Below are the code and all the weights of a small trained network. Each question names an input and a class and asks about switching units off, where a switched-off unit gives its printed mean instead of its output.

import numpy as np


def w(rows, s, z=0):
    codes = np.array(rows[::2]) - 128.0
    scale = np.full(codes.shape[1], s)
    scale[-1] = z or s
    return codes * scale


def norm(h):
    return h / np.sqrt((h * h).mean(-1, keepdims=True) + 1e-5)


def f(y):
    return np.maximum(y, 0)


def log_softmax(a):
    a = a - a.max(-1, keepdims=True)
    return a - np.log(np.exp(a).sum(-1, keepdims=True))


def net(x, mask):
    res = np.array(x, float).reshape(1, 6) / 4 @ E
    u = 0
    for l in range(3):
        y = f(norm(res) @ A[l][:, :-1].T + A[l][:, -1])
        res = res + np.where(mask[u : u + 13], y, B[l][:, -1]) @ B[l][:, :-1]
        u += 13
    return log_softmax(norm(res)[-1] @ U[:, :-1].T + U[:, -1])


A, B = {}, {}
E = w([
[174,118,45,208,101,20,67,189,109],'x0',
[209,177,64,136,111,217,112,104,79],'x1',
[133,2,151,131,81,151,88,102,109],'x2',
[140,130,145,221,169,166,83,100,193],'x3',
[121,128,124,129,128,130,124,127,123],'x4',
[129,191,188,119,43,95,112,86,135],'x5',
],0.0059)
A[0] = w([
[140,72,42,125,234,96,158,155,84,58],'L0N1',
[44,110,220,97,182,124,154,106,143,87],'L0N2',
[67,185,149,171,152,77,218,190,161,140],'L0N3',
[136,131,134,137,122,173,177,86,96,129],'L0N4',
[174,27,160,157,37,142,116,108,109,11],'L0N5',
[154,191,217,161,76,108,36,68,153,52],'L0N6',
[89,207,192,137,32,94,88,73,89,4],'L0N7',
[164,151,142,176,172,156,41,105,255,111],'L0N8',
[128,128,95,3,76,80,187,185,28,54],'L0N9',
[162,84,86,159,122,43,100,167,136,131],'L0N10',
[172,177,181,120,144,240,144,112,47,140],'L0N11',
[138,62,86,143,236,185,146,148,181,61],'L0N12',
[167,163,121,154,70,75,82,160,124,24],'L0N13',
],0.0066,0.003)
B[0] = w([
[124,131,108,103,95,64,191,82,161,217],'L0N1',
[158,138,112,127,98,116,30,178,182,220],'L0N2',
[166,131,181,99,165,121,89,108,57,228],'L0N3',
[118,130,65,136,138,123,66,146,152,175],'L0N4',
[134,151,128,92,251,111,104,62,23,186],'L0N5',
[110,94,72,135,150,131,234,148,105,195],'L0N6',
[149,55,26,97,185,88,254,136,158,191],'L0N7',
[88,155,164,159,67,141,164,158,22,216],'L0N8',
[65,183,155,242,64,156,132,89,113,253],'L0N9',
[155,139,140,84,85,143,46,157,155,251],'L0N10',
[161,144,80,123,107,143,85,152,160,229],'L0N11',
[114,122,85,122,89,92,218,103,112,197],'L0N12',
[161,129,76,108,125,108,89,152,198,191],'L0N13',
],0.0071,0.0052)
A[1] = w([
[166,150,72,105,115,164,87,98,204,81],'L1N1',
[90,120,192,207,66,166,158,152,81,73],'L1N2',
[110,115,157,199,131,218,143,161,142,97],'L1N3',
[109,98,190,54,106,254,152,117,233,55],'L1N4',
[153,115,166,244,173,142,154,142,145,61],'L1N5',
[96,98,192,100,179,72,92,155,217,3],'L1N6',
[132,82,115,133,106,116,242,118,141,93],'L1N7',
[128,74,153,119,161,112,78,78,103,21],'L1N8',
[111,40,158,111,104,152,98,62,120,41],'L1N9',
[71,160,166,95,182,218,179,69,148,223],'L1N10',
[126,137,163,100,96,15,153,62,153,119],'L1N11',
[187,252,103,137,160,99,145,129,137,61],'L1N12',
[176,158,121,104,72,132,93,81,78,66],'L1N13',
],0.0068,0.0027)
B[1] = w([
[151,109,164,114,75,181,116,183,100,203],'L1N1',
[79,202,132,152,111,155,115,113,78,184],'L1N2',
[84,144,114,117,102,107,116,135,109,162],'L1N3',
[138,184,73,123,109,60,72,157,165,200],'L1N4',
[99,142,115,172,47,106,158,99,99,145],'L1N5',
[143,96,153,126,98,209,148,167,109,191],'L1N6',
[107,87,82,145,194,149,211,125,175,189],'L1N7',
[118,144,168,96,160,129,107,115,103,156],'L1N8',
[155,133,137,98,160,75,122,81,83,168],'L1N9',
[127,137,81,80,76,1,106,115,150,209],'L1N10',
[128,109,113,152,142,234,163,148,157,242],'L1N11',
[121,86,170,94,193,147,98,78,99,252],'L1N12',
[105,123,83,115,184,180,140,168,145,209],'L1N13',
],0.0082,0.0045)
A[2] = w([
[160,100,78,129,132,181,173,152,174,196],'L2N1',
[182,133,136,117,109,95,55,157,186,44],'L2N2',
[66,156,130,136,126,207,106,189,98,220],'L2N3',
[150,235,185,111,191,116,170,131,129,104],'L2N4',
[161,100,114,75,177,146,146,114,96,150],'L2N5',
[123,96,135,122,101,143,62,193,219,112],'L2N6',
[99,59,254,131,118,95,123,168,147,15],'L2N7',
[96,120,138,143,46,96,134,66,43,168],'L2N8',
[154,99,103,242,136,53,110,154,109,146],'L2N9',
[142,123,159,86,190,122,106,92,96,5],'L2N10',
[52,102,192,158,106,79,140,162,154,2],'L2N11',
[58,143,85,68,90,115,189,124,150,147],'L2N12',
[87,99,176,116,132,80,145,164,144,27],'L2N13',
],0.0086,0.0012)
B[2] = w([
[150,94,251,124,80,144,220,158,128,238],'L2N1',
[64,112,190,26,87,88,145,182,115,232],'L2N2',
[96,107,243,159,83,142,111,157,57,249],'L2N3',
[121,23,88,106,205,130,77,72,86,184],'L2N4',
[109,84,211,125,128,140,191,127,126,208],'L2N5',
[167,153,179,116,91,112,112,202,66,237],'L2N6',
[220,186,50,122,138,243,168,114,43,189],'L2N7',
[32,223,142,177,226,100,135,98,152,228],'L2N8',
[67,172,112,68,129,80,127,142,253,220],'L2N9',
[95,104,198,112,189,108,130,132,13,171],'L2N10',
[162,175,29,145,90,233,133,91,111,176],'L2N11',
[106,96,100,234,161,44,136,178,190,254],'L2N12',
[178,127,27,147,137,215,149,83,125,167],'L2N13',
],0.0062,0.0051)
U = w([
[138,183,97,55,59,37,55,209,187,133],'0',
[121,86,73,146,152,93,240,117,194,130],'1',
[69,144,170,129,125,119,162,169,73,251],'2',
[30,235,103,212,119,122,129,98,109,99],'3',
[185,150,116,121,77,254,147,147,61,100],'4',
[107,112,138,75,234,95,84,60,65,109],'5',
[156,116,247,181,93,121,98,85,174,30],'6',
[202,140,186,169,136,150,48,35,251,2],'7',
],0.0098,0.0077)

Each question gives the input, the list of numbers given to net, and the class t.
The units are the neurons (one row each of A and B). Each row of codes is followed by its name. A weight is (code - 128) times the scale printed after its matrix; where a second scale follows, it is the last column's (A, B and U).
mask holds one flag per neuron, layer by layer. A switched-off neuron (its flag False) gives its mean, the last column of its row in B, instead of its output. The means were averaged over made-up inputs and are rounded, as every weight is.
A unit's drop is (log p(t) with every unit on - log p(t) with that unit switched off) / (log p(t) with every unit on - log p(t) with every unit switched off).
The circuit of an input: a set's keep is (log p(t) with only the set's units on - log p(t) with every unit switched off) / (log p(t) with every unit on - log p(t) with every unit switched off). Starting from the 12 units with the biggest drops (on a tie, the unit counted first), units are removed one at a time, each time the one whose removal leaves the highest keep (on an exact tie, the one counted first), for as long as the keep stays at least 0.8.
circuit, biggest first: the units of the circuit, biggest drop first
most important unit: the unit with the biggest drop
k most important neurons: the k neurons with the biggest drops, biggest first
top k neurons in layer l: the k neurons of layer l with the biggest drops, biggest first
input [3,-8,-4,7,-6,4], class 4: 2 most important neurons	[L0N9; L2N7]
input [-8,-4,4,-8,-8,-6], class 0: 3 most important neurons	[L1N4; L0N2; L0N8]
input [7,-2,-6,6,-2,-4], class 0: circuit, biggest first	[L0N10; L2N9]
input [-4,-2,-4,6,1,-4], class 3: most important unit	L0N8
input [-4,2,5,7,8,8], class 1: top 2 neurons in layer 0	[L0N7; L0N6]
input [-7,3,3,8,3,3], class 3: 4 most important neurons	[L0N8; L0N10; L1N2; L0N6]
input [-3,-6,2,5,-3,0], class 4: top 2 neurons in layer 0	[L0N2; L0N9]
input [-7,-7,0,5,-5,-2], class 0: 2 most important neurons	[L1N4; L0N2]
input [1,4,-7,-5,0,4], class 5: circuit, biggest first	[L1N12; L2N4]
input [-5,-2,6,-5,1,-3], class 5: top 2 neurons in layer 0	[L0N5; L0N8]
input [3,1,-8,-8,-3,-3], class 3: 2 most important neurons	[L0N9; L0N5]
input [7,6,8,8,7,-8], class 1: circuit, biggest first	[L0N12; L2N9]
input [-6,-4,0,8,3,7], class 3: circuit, biggest first	[L1N2; L0N10; L1N5; L2N11]
input [-6,-8,-7,5,-7,7], class 4: most important neuron	[L0N2]
input [-8,7,5,-7,7,-5], class 0: circuit, biggest first	[L1N10; L1N4; L0N8]
input [6,3,2,4,-5,7], class 1: circuit, biggest first	[L0N6; L0N7]
input [-8,-7,-3,6,-1,0], class 0: 3 most important neurons	[L1N4; L1N10; L0N2]
input [5,-7,1,3,-2,6], class 4: top 2 neurons in layer 0	[L0N10; L0N12]
input [-4,-1,8,-1,3,7], class 5: 2 most important neurons	[L0N5; L1N9]
input [3,2,-6,-2,-2,-2], class 5: circuit, biggest first	[L1N12; L2N4]
input [3,5,-2,-6,-1,-6], class 1: 3 most important neurons	[L0N1; L0N8; L1N7]
input [-8,1,2,7,-7,-8], class 0: circuit, biggest first	[L1N4; L1N10]
input [1,1,0,-5,5,7], class 1: circuit, biggest first	[L0N7]
input [3,-1,4,8,-4,8], class 1: 2 most important neurons	[L0N6; L0N7]
input [-7,7,-1,-4,-5,8], class 1: top 3 neurons in layer 0	[L0N7; L0N10; L0N6]
input [-7,-2,-4,-8,-1,6], class 3: 2 most important neurons	[L0N9; L0N10]
input [-3,-5,-8,5,5,0], class 5: circuit, biggest first	[L2N4]
input [-2,-5,7,-5,-3,-4], class 5: circuit, biggest first	[L0N5; L1N9]
